Here is a tiny trained network, its code and every weight. The questions are about switching its units off for an input and a class, where a switched-off unit gives its printed mean instead of its output.

import numpy as np


def w(rows, s, z=0):
    codes = np.array(rows[::2]) - 128.0
    scale = np.full(codes.shape[1], s)
    scale[-1] = z or s
    return codes * scale


def f(y):
    return y / 2 * (1 + np.tanh(0.7978845608 * (y + 0.044715 * y**3)))


def log_softmax(a):
    a = a - a.max(-1, keepdims=True)
    return a - np.log(np.exp(a).sum(-1, keepdims=True))


def net(x, mask):
    res = np.array(x, float).reshape(1, 8) / 4 @ E
    y = f(res @ A[0][:, :-1].T + A[0][:, -1])
    res = res + np.where(mask, y, B[0][:, -1]) @ B[0][:, :-1]
    return log_softmax(res[-1] @ U[:, :-1].T + U[:, -1])


A, B = {}, {}
E = w([
[143,198,187,141],'x0',
[150,94,115,169],'x1',
[132,96,127,173],'x2',
[131,128,255,98],'x3',
[171,169,194,177],'x4',
[38,128,184,191],'x5',
[145,137,121,156],'x6',
[181,161,104,21],'x7',
],0.009)
A[0] = w([
[77,113,110,131,89],'n0',
[135,135,137,127,90],'n1',
[100,177,174,46,252],'n2',
[186,137,117,99,110],'n3',
[100,114,97,167,83],'n4',
[127,144,109,186,142],'n5',
[131,177,138,117,59],'n6',
[182,127,149,170,196],'n7',
[74,169,158,131,162],'n8',
[92,71,105,72,173],'n9',
[157,134,91,134,202],'n10',
[195,128,95,126,252],'n11',
[153,181,110,89,115],'n12',
[141,140,104,215,71],'n13',
[140,159,166,133,92],'n14',
[166,146,107,252,116],'n15',
[56,84,71,182,100],'n16',
[110,81,125,111,74],'n17',
[109,40,190,79,253],'n18',
],0.013,0.0051)
B[0] = w([
[108,135,114,155,144],'n0',
[128,144,174,150,125],'n1',
[199,119,65,250,255],'n2',
[161,139,141,100,178],'n3',
[98,133,87,135,150],'n4',
[87,94,110,71,159],'n5',
[143,179,133,135,142],'n6',
[119,86,164,83,187],'n7',
[187,135,123,138,182],'n8',
[122,123,109,211,191],'n9',
[140,63,178,172,181],'n10',
[169,20,131,117,221],'n11',
[173,177,128,123,184],'n12',
[53,124,147,79,164],'n13',
[168,168,94,59,164],'n14',
[42,108,184,54,201],'n15',
[77,116,95,184,199],'n16',
[119,175,143,170,133],'n17',
[147,15,62,154,215],'n18',
],0.02,0.0099)
U = w([
[162,93,73,199,252],'0',
[121,232,63,204,8],'1',
[112,96,138,119,61],'2',
[1,106,48,213,91],'3',
],0.0073,0.0039)

Each question gives the input, the list of numbers given to net, and the class t.
The units are the neurons (one row each of A and B). Each row of codes is followed by its name. A weight is (code - 128) times the scale printed after its matrix; where a second scale follows, it is the last column's (A, B and U).
mask holds one flag per neuron, in row order. A switched-off neuron (its flag False) gives its mean, the last column of its row in B, instead of its output. The means were averaged over made-up inputs and are rounded, as every weight is.
A unit's drop is (log p(t) with every unit on - log p(t) with that unit switched off) / (log p(t) with every unit on - log p(t) with every unit switched off).
The circuit of an input: a set's keep is (log p(t) with only the set's units on - log p(t) with every unit switched off) / (log p(t) with every unit on - log p(t) with every unit switched off). Starting from the 12 units with the biggest drops (on a tie, the unit counted first), units are removed one at a time, each time the one whose removal leaves the highest keep (on an exact tie, the one counted first), for as long as the keep stays at least 0.8.
units of the circuit, in order: the units of the circuit, biggest drop first
k most important neurons: the k neurons with the biggest drops, biggest first
drop when u is switched off: that unit's drop, to one decimal
input [-3,-4,0,-4,4,-7,-5,-2], class 2: 4 most important neurons -> [n2; n18; n16; n8]
input [-3,6,7,3,8,0,-3,-7], class 2: units of the circuit, in order -> [n15]
input [8,-1,-2,2,6,-2,1,2], class 1: 2 most important neurons -> [n18; n6]
input [4,7,-8,2,4,5,-6,7], class 1: units of the circuit, in order -> [n11; n10]
input [5,-3,6,-1,4,5,-7,2], class 1: units of the circuit, in order -> [n11; n18]
input [-3,1,-2,-3,1,6,2,5], class 3: units of the circuit, in order -> [n2; n11]
input [7,0,2,-4,4,5,-8,7], class 1: units of the circuit, in order -> [n18; n11]
input [0,0,-5,-1,6,7,4,3], class 1: 3 most important neurons -> [n11; n18; n10]
input [-5,3,0,-8,-3,-4,1,-1], class 3: drop when n16 is switched off -> 0.1
input [0,-8,-3,-5,3,2,-6,-3], class 1: drop when n8 is switched off -> 0.1
input [4,2,4,-2,-3,-1,7,1], class 2: drop when n2 is switched off -> 0.2
input [-3,4,1,2,-5,-5,-4,-7], class 3: drop when n2 is switched off -> 0.0
